Below is a small trained network, with its code and all its weights. Each question gives an input and a target symbol and asks what happens when units are switched off, that is, made to give their printed mean instead of their output.

import numpy as np


def w(rows, s, z=0):
    codes = np.array(rows[::2]) - 128.0
    scale = np.full(codes.shape[1], s)
    scale[-1] = z or s
    return codes * scale


def f(y):
    return y / 2 * (1 + np.tanh(0.7978845608 * (y + 0.044715 * y**3)))


def softmax(a):
    e = np.exp(a - a.max(-1, keepdims=True))
    return e / e.sum(-1, keepdims=True)


def log_softmax(a):
    a = a - a.max(-1, keepdims=True)
    return a - np.log(np.exp(a).sum(-1, keepdims=True))


def net(x, mask):
    ids = ['αβγδεζηθλξπτφψω'.index(c) for c in x.split()]
    T = len(ids)
    res = E[ids] + P[:T]
    u = 0
    for l in range(2):
        r = res
        for j in range(3):
            rows = slice(2 * j, 2 * j + 2)
            q, k, v = (r @ M[l][rows].T for M in (Q, K, V))
            z = softmax(np.where(np.tri(T) > 0, q @ k.T / 2**0.5, -1e9)) @ v
            o = O[l][rows]
            res = res + np.where(mask[u + j], z, o[:, -1]) @ o[:, :-1]
        u += 3
        y = f(res @ A[l][:, :-1].T + A[l][:, -1])
        res = res + np.where(mask[u : u + 4], y, B[l][:, -1]) @ B[l][:, :-1]
        u += 4
    return log_softmax(res[-1] @ U[:, :-1].T + U[:, -1])


Q, K, V, O, A, B = {}, {}, {}, {}, {}, {}
E = w([
[112,122,36,126],'α',
[94,184,55,100],'β',
[65,129,83,86],'γ',
[83,170,72,91],'δ',
[94,148,68,125],'ε',
[84,104,85,117],'ζ',
[118,176,55,154],'η',
[87,31,108,117],'θ',
[90,84,100,128],'λ',
[108,78,94,154],'ξ',
[110,236,92,122],'π',
[51,2,167,92],'τ',
[135,145,105,204],'φ',
[38,73,210,31],'ψ',
[53,204,191,34],'ω',
],0.0043)
P = w([
[124,121,63,88],'0',
[4,139,53,147],'1',
[208,122,111,61],'2',
[134,132,106,98],'3',
[1,150,92,170],'4',
[194,132,152,87],'5',
[134,142,146,120],'6',
[6,164,134,188],'7',
[189,144,192,110],'8',
[133,154,188,138],'9',
[5,174,175,207],'10',
[185,156,233,132],'11',
[138,166,227,156],'12',
[14,183,215,223],'13',
],0.0088)
Q[0] = w([
[146,164,174,140],'0.h1',
[147,125,155,142],'0.h1',
[14,103,47,254],'0.h2',
[6,149,55,243],'0.h2',
[114,215,77,140],'0.h3',
[87,76,104,217],'0.h3',
],0.031)
K[0] = w([
[145,119,125,109],'0.h1',
[146,153,149,113],'0.h1',
[158,133,251,176],'0.h2',
[136,161,251,181],'0.h2',
[198,76,190,169],'0.h3',
[98,176,216,175],'0.h3',
],0.029)
V[0] = w([
[131,116,127,112],'0.h1',
[225,100,83,64],'0.h1',
[82,253,151,3],'0.h2',
[218,234,52,239],'0.h2',
[145,137,146,119],'0.h3',
[85,148,134,127],'0.h3',
],0.012)
O[0] = w([
[121,127,109,122,135],'0.h1',
[114,75,50,76,98],'0.h1',
[86,194,153,4,253],'0.h2',
[185,254,38,184,29],'0.h2',
[115,89,169,141,99],'0.h3',
[134,196,102,125,173],'0.h3',
],0.0096,0.0038)
A[0] = w([
[251,141,167,92,98],'0.n1',
[158,108,181,101,104],'0.n2',
[137,102,89,138,3],'0.n3',
[232,119,143,68,76],'0.n4',
],0.02,0.0047)
B[0] = w([
[107,52,141,118,198],'0.n1',
[146,153,98,148,252],'0.n2',
[115,30,82,248,103],'0.n3',
[169,97,128,243,216],'0.n4',
],0.017,0.0039)
Q[1] = w([
[168,186,158,50],'1.h1',
[130,129,116,171],'1.h1',
[32,154,107,194],'1.h2',
[252,188,122,42],'1.h2',
[15,102,93,205],'1.h3',
[158,154,154,23],'1.h3',
],0.029)
K[1] = w([
[203,114,112,65],'1.h1',
[120,156,141,172],'1.h1',
[141,186,187,141],'1.h2',
[111,113,1,82],'1.h2',
[165,183,246,160],'1.h3',
[152,123,61,38],'1.h3',
],0.032)
V[1] = w([
[216,128,175,100],'1.h1',
[203,93,99,80],'1.h1',
[70,122,7,164],'1.h2',
[87,33,185,135],'1.h2',
[82,137,161,188],'1.h3',
[88,143,116,216],'1.h3',
],0.02)
O[1] = w([
[152,130,13,129,2],'1.h1',
[125,211,66,92,51],'1.h1',
[109,135,199,247,177],'1.h2',
[64,65,25,115,227],'1.h2',
[144,199,115,174,125],'1.h3',
[145,160,101,205,119],'1.h3',
],0.014,0.0094)
A[1] = w([
[228,39,196,120,254],'1.n1',
[253,56,177,122,42],'1.n2',
[226,108,139,43,102],'1.n3',
[153,161,154,113,120],'1.n4',
],0.015,0.0067)
B[1] = w([
[231,172,134,82,254],'1.n1',
[5,64,120,191,185],'1.n2',
[67,188,109,182,169],'1.n3',
[141,65,18,105,172],'1.n4',
],0.022,0.027)
U = w([
[161,47,121,125,123],'α',
[168,102,144,48,163],'β',
[130,134,213,34,236],'γ',
[131,214,158,55,151],'δ',
[128,175,82,118,165],'ε',
[109,206,98,177,116],'ζ',
[114,134,33,182,24],'η',
[67,111,253,108,247],'θ',
[72,157,198,206,172],'λ',
[144,207,207,154,108],'ξ',
[143,139,42,69,93],'π',
[53,50,102,179,70],'τ',
[145,161,109,241,2],'φ',
[86,85,95,30,100],'ψ',
[51,162,131,109,128],'ω',
],0.0064,0.0081)

Each question gives the input, a string of symbols that net reads in full, and the target symbol t.
The units are the heads (2 rows each of Q, K, V and O) and the neurons (one row each of A and B). Each row of codes is followed by its name. A weight is (code - 128) times the scale printed after its matrix; where a second scale follows, it is the last column's (O, A, B and U).
mask holds one flag per unit, layer by layer, with each layer's heads first. A switched-off unit (its flag False) gives its mean, the last column of its rows in O or B, instead of its output. The means were averaged over made-up inputs and are rounded, as every weight is.
A unit's drop is (log p(t) with every unit on - log p(t) with that unit switched off) / (log p(t) with every unit on - log p(t) with every unit switched off).
The circuit of an input: a set's keep is (log p(t) with only the set's units on - log p(t) with every unit switched off) / (log p(t) with every unit on - log p(t) with every unit switched off). Starting from the 12 units with the biggest drops (on a tie, the unit counted first), units are removed one at a time, each time the one whose removal leaves the highest keep (on an exact tie, the one counted first), for as long as the keep stays at least 0.8.
units of the circuit, in order: the units of the circuit, biggest drop first
unit that matters most: the unit with the biggest drop
k most important neurons: the k neurons with the biggest drops, biggest first
k most important neurons of layer l: the k neurons of layer l with the biggest drops, biggest first
which heads matter: for each layer, one digit per head in row order, 1 if its drop is at least 0.15 and else 0, layers parted by /
input γ θ π ψ ζ α, target α: unit that matters most -> 0.n4
input τ π ε π γ ζ ω λ η φ θ γ ζ, target ψ: 2 most important neurons -> [0.n4; 1.n1]
input ε ψ β γ η, target η: which heads matter -> 110 / 111
input λ γ ζ ψ ω ψ ξ, target θ: which heads matter -> 110 / 111
input τ γ ω ψ ξ δ γ β λ η ψ, target ψ: units of the circuit, in order -> [1.h2; 0.h2]
input γ γ π ε γ λ η, target δ: 4 most important neurons -> [0.n4; 1.n3; 1.n2; 0.n2]
input ε ε ε φ, target β: 2 most important neurons of layer 0 -> [0.n4; 0.n2]
input δ ζ π γ η β ψ η π τ η, target τ: units of the circuit, in order -> [1.h2; 1.n1; 0.h2]
input ζ τ φ ζ ζ ε ω λ θ δ δ ζ θ, target γ: which heads matter -> 100 / 011
input θ τ θ ζ ξ ψ φ ξ λ τ, target τ: units of the circuit, in order -> [1.n1; 0.h2; 1.h2]
input ξ τ λ θ δ ε ε, target λ: 4 most important neurons -> [0.n3; 1.n1; 1.n4; 0.n4]
input θ λ ω ω, target τ: which heads matter -> 110 / 010
input δ ε α ψ γ ζ θ ε γ γ λ β π γ, target π: units of the circuit, in order -> [1.n4; 1.h2; 0.h2]
input λ η δ λ γ ξ ε γ τ η η ω η, target θ: which heads matter -> 110 / 111
input γ η ξ τ γ β θ ε γ ξ τ η τ ω, target ω: unit that matters most -> 1.n3
input η θ α β γ φ γ ε ω δ β ζ θ β, target θ: 3 most important neurons of layer 1 -> [1.n1; 1.n4; 1.n2]
input η ζ λ β α, target λ: units of the circuit, in order -> [1.n1; 1.n4]
input ζ ζ ξ φ ζ, target φ: units of the circuit, in order -> [0.h2; 1.h3; 0.h1]
input α ξ ε β γ ζ γ ζ α θ, target ξ: which heads matter -> 110 / 010
input ζ η ψ γ, target γ: 2 most important neurons -> [0.n4; 1.n2]
input λ φ θ λ λ α π φ ζ ψ θ ζ τ, target θ: unit that matters most -> 0.h1
input π φ ω ε φ δ λ π, target π: units of the circuit, in order -> [1.n4; 1.h2; 0.h2; 1.h1]
